Here is a tiny trained network, its code and every weight. The questions are about switching its units off for an input and a target symbol, where a switched-off unit gives its printed mean instead of its output.

import numpy as np


def w(rows, s, z=0):
    codes = np.array(rows[::2]) - 128.0
    scale = np.full(codes.shape[1], s)
    scale[-1] = z or s
    return codes * scale


def f(y):
    return y / 2 * (1 + np.tanh(0.7978845608 * (y + 0.044715 * y**3)))


def softmax(a):
    e = np.exp(a - a.max(-1, keepdims=True))
    return e / e.sum(-1, keepdims=True)


def log_softmax(a):
    a = a - a.max(-1, keepdims=True)
    return a - np.log(np.exp(a).sum(-1, keepdims=True))


def net(x, mask):
    ids = ['ΓΔΘΛημξσ'.index(c) for c in x.split()]
    T = len(ids)
    res = E[ids] + P[:T]
    q, k, v = (res @ M[0].T for M in (Q, K, V))
    z = softmax(np.where(np.tri(T) > 0, q @ k.T / 4**0.5, -1e9)) @ v
    res = res + np.where(mask[0], z, O[0][:, -1]) @ O[0][:, :-1]
    y = f(res @ A[0][:, :-1].T + A[0][:, -1])
    res = res + np.where(mask[1:25], y, B[0][:, -1]) @ B[0][:, :-1]
    return log_softmax(res[-1] @ U[:, :-1].T + U[:, -1])


Q, K, V, O, A, B = {}, {}, {}, {}, {}, {}
E = w([
[207,205,177,162],'Γ',
[86,100,120,58],'Δ',
[118,255,171,149],'Θ',
[148,123,91,70],'Λ',
[144,8,139,163],'η',
[158,216,186,212],'μ',
[53,45,142,142],'ξ',
[197,68,72,138],'σ',
],0.015)
P = w([
[190,123,255,12],'0',
[138,111,176,104],'1',
[141,103,154,135],'2',
[113,92,108,142],'3',
[105,97,73,164],'4',
[101,95,52,178],'5',
[93,100,22,190],'6',
],0.0069)
Q[0] = w([
[145,142,138,107],'head 1',
[156,58,4,105],'head 1',
[91,38,39,85],'head 1',
[100,103,156,174],'head 1',
],0.013)
K[0] = w([
[133,127,222,149],'head 1',
[56,133,2,218],'head 1',
[119,129,11,252],'head 1',
[159,138,66,94],'head 1',
],0.0099)
V[0] = w([
[225,99,204,254],'head 1',
[196,179,137,169],'head 1',
[2,119,182,208],'head 1',
[81,224,159,93],'head 1',
],0.0094)
O[0] = w([
[210,45,159,112,209],'head 1',
[114,34,102,181,72],'head 1',
[132,159,245,149,45],'head 1',
[79,132,114,218,247],'head 1',
],0.012,0.0014)
A[0] = w([
[151,207,192,216,60],'neuron 1',
[151,105,111,203,85],'neuron 2',
[95,53,54,68,100],'neuron 3',
[147,219,200,206,44],'neuron 4',
[80,144,95,244,104],'neuron 5',
[72,160,161,246,88],'neuron 6',
[148,216,201,211,52],'neuron 7',
[10,139,117,129,165],'neuron 8',
[145,110,213,13,255],'neuron 9',
[127,138,169,89,165],'neuron 10',
[36,145,138,112,205],'neuron 11',
[159,84,112,196,122],'neuron 12',
[79,171,146,25,104],'neuron 13',
[109,205,55,118,138],'neuron 14',
[147,231,208,229,39],'neuron 15',
[229,123,135,150,207],'neuron 16',
[73,99,16,114,118],'neuron 17',
[62,93,246,151,241],'neuron 18',
[48,28,64,91,120],'neuron 19',
[73,88,148,242,98],'neuron 20',
[166,38,55,144,165],'neuron 21',
[62,150,76,215,114],'neuron 22',
[129,1,99,173,131],'neuron 23',
[96,33,50,30,149],'neuron 24',
],0.0065,0.0073)
B[0] = w([
[80,76,148,57,172],'neuron 1',
[142,72,155,124,144],'neuron 2',
[96,54,130,131,151],'neuron 3',
[110,104,133,82,169],'neuron 4',
[89,99,167,150,201],'neuron 5',
[80,125,213,138,200],'neuron 6',
[54,56,145,45,173],'neuron 7',
[133,149,96,161,199],'neuron 8',
[219,158,213,159,255],'neuron 9',
[154,149,155,124,160],'neuron 10',
[161,152,47,157,205],'neuron 11',
[133,100,122,82,157],'neuron 12',
[166,110,117,71,167],'neuron 13',
[129,130,92,100,178],'neuron 14',
[47,89,156,2,186],'neuron 15',
[154,186,88,106,191],'neuron 16',
[66,123,93,184,158],'neuron 17',
[174,168,87,216,231],'neuron 18',
[109,39,78,180,150],'neuron 19',
[182,115,207,136,183],'neuron 20',
[131,107,94,66,185],'neuron 21',
[80,121,129,154,200],'neuron 22',
[182,84,101,107,181],'neuron 23',
[83,63,145,53,188],'neuron 24',
],0.0072,0.0095)
U = w([
[47,81,246,166,33],'Γ',
[164,198,24,85,189],'Δ',
[102,162,43,253,86],'Θ',
[20,120,50,82,162],'Λ',
[132,137,223,4,150],'η',
[166,81,134,193,185],'μ',
[189,253,208,171,232],'ξ',
[107,17,119,67,2],'σ',
],0.006,0.0029)

Each question gives the input, a string of symbols that net reads in full, and the target symbol t.
The units are the heads (4 rows each of Q, K, V and O) and the neurons (one row each of A and B). Each row of codes is followed by its name. A weight is (code - 128) times the scale printed after its matrix; where a second scale follows, it is the last column's (O, A, B and U).
mask holds one flag per unit, heads first, then neurons. A switched-off unit (its flag False) gives its mean, the last column of its rows in O or B, instead of its output. The means were averaged over made-up inputs and are rounded, as every weight is.
A unit's drop is (log p(t) with every unit on - log p(t) with that unit switched off) / (log p(t) with every unit on - log p(t) with every unit switched off).
The circuit of an input: a set's keep is (log p(t) with only the set's units on - log p(t) with every unit switched off) / (log p(t) with every unit on - log p(t) with every unit switched off). Starting from the 12 units with the biggest drops (on a tie, the unit counted first), units are removed one at a time, each time the one whose removal leaves the highest keep (on an exact tie, the one counted first), for as long as the keep stays at least 0.8.
units of the circuit, in order: the units of the circuit, biggest drop first
top k neurons: the k neurons with the biggest drops, biggest first
drop of u: that unit's drop, to one decimal
input Θ Θ ξ Θ η, target ξ: units of the circuit, in order => [head 1; neuron 9; neuron 15; neuron 7]
input Λ Λ Λ Θ μ Δ, target μ: units of the circuit, in order => [head 1; neuron 15; neuron 18]
input Λ μ η σ Δ Λ, target σ: units of the circuit, in order => [head 1; neuron 24; neuron 3]
input Γ σ Θ, target σ: units of the circuit, in order => [head 1; neuron 21]
input σ Γ ξ η η Θ Λ, target η: top neuron => [neuron 18]
input σ Θ Δ Θ, target Δ: units of the circuit, in order => [head 1; neuron 6]
input η Θ Δ σ Δ Δ, target σ: units of the circuit, in order => [head 1; neuron 24; neuron 19]
input Δ Θ Δ Δ Λ, target Λ: units of the circuit, in order => [head 1; neuron 9]
input σ Θ Γ, target Δ: units of the circuit, in order => [head 1; neuron 16; neuron 6; neuron 5]
input Λ Θ μ ξ Θ, target Θ: units of the circuit, in order => [head 1; neuron 15; neuron 17]
input σ η Δ Θ Λ μ, target Δ: units of the circuit, in order => [head 1; neuron 6]
input ξ η ξ Δ Δ Θ, target η: units of the circuit, in order => [head 1; neuron 15]
input ξ μ ξ μ, target η: units of the circuit, in order => [head 1; neuron 15]
input Θ Δ Δ η, target η: top neuron => [neuron 24]
input Θ Θ Θ Θ Θ μ, target Γ: drop of neuron 13 => 0.0
input Γ Λ Θ Λ η Δ, target η: drop of neuron 21 => 0.0
input Δ Θ ξ Δ η ξ Θ, target Λ: drop of head 1 => 0.6
input Θ Λ Δ, target Λ: top 3 neurons => [neuron 18; neuron 9; neuron 24]
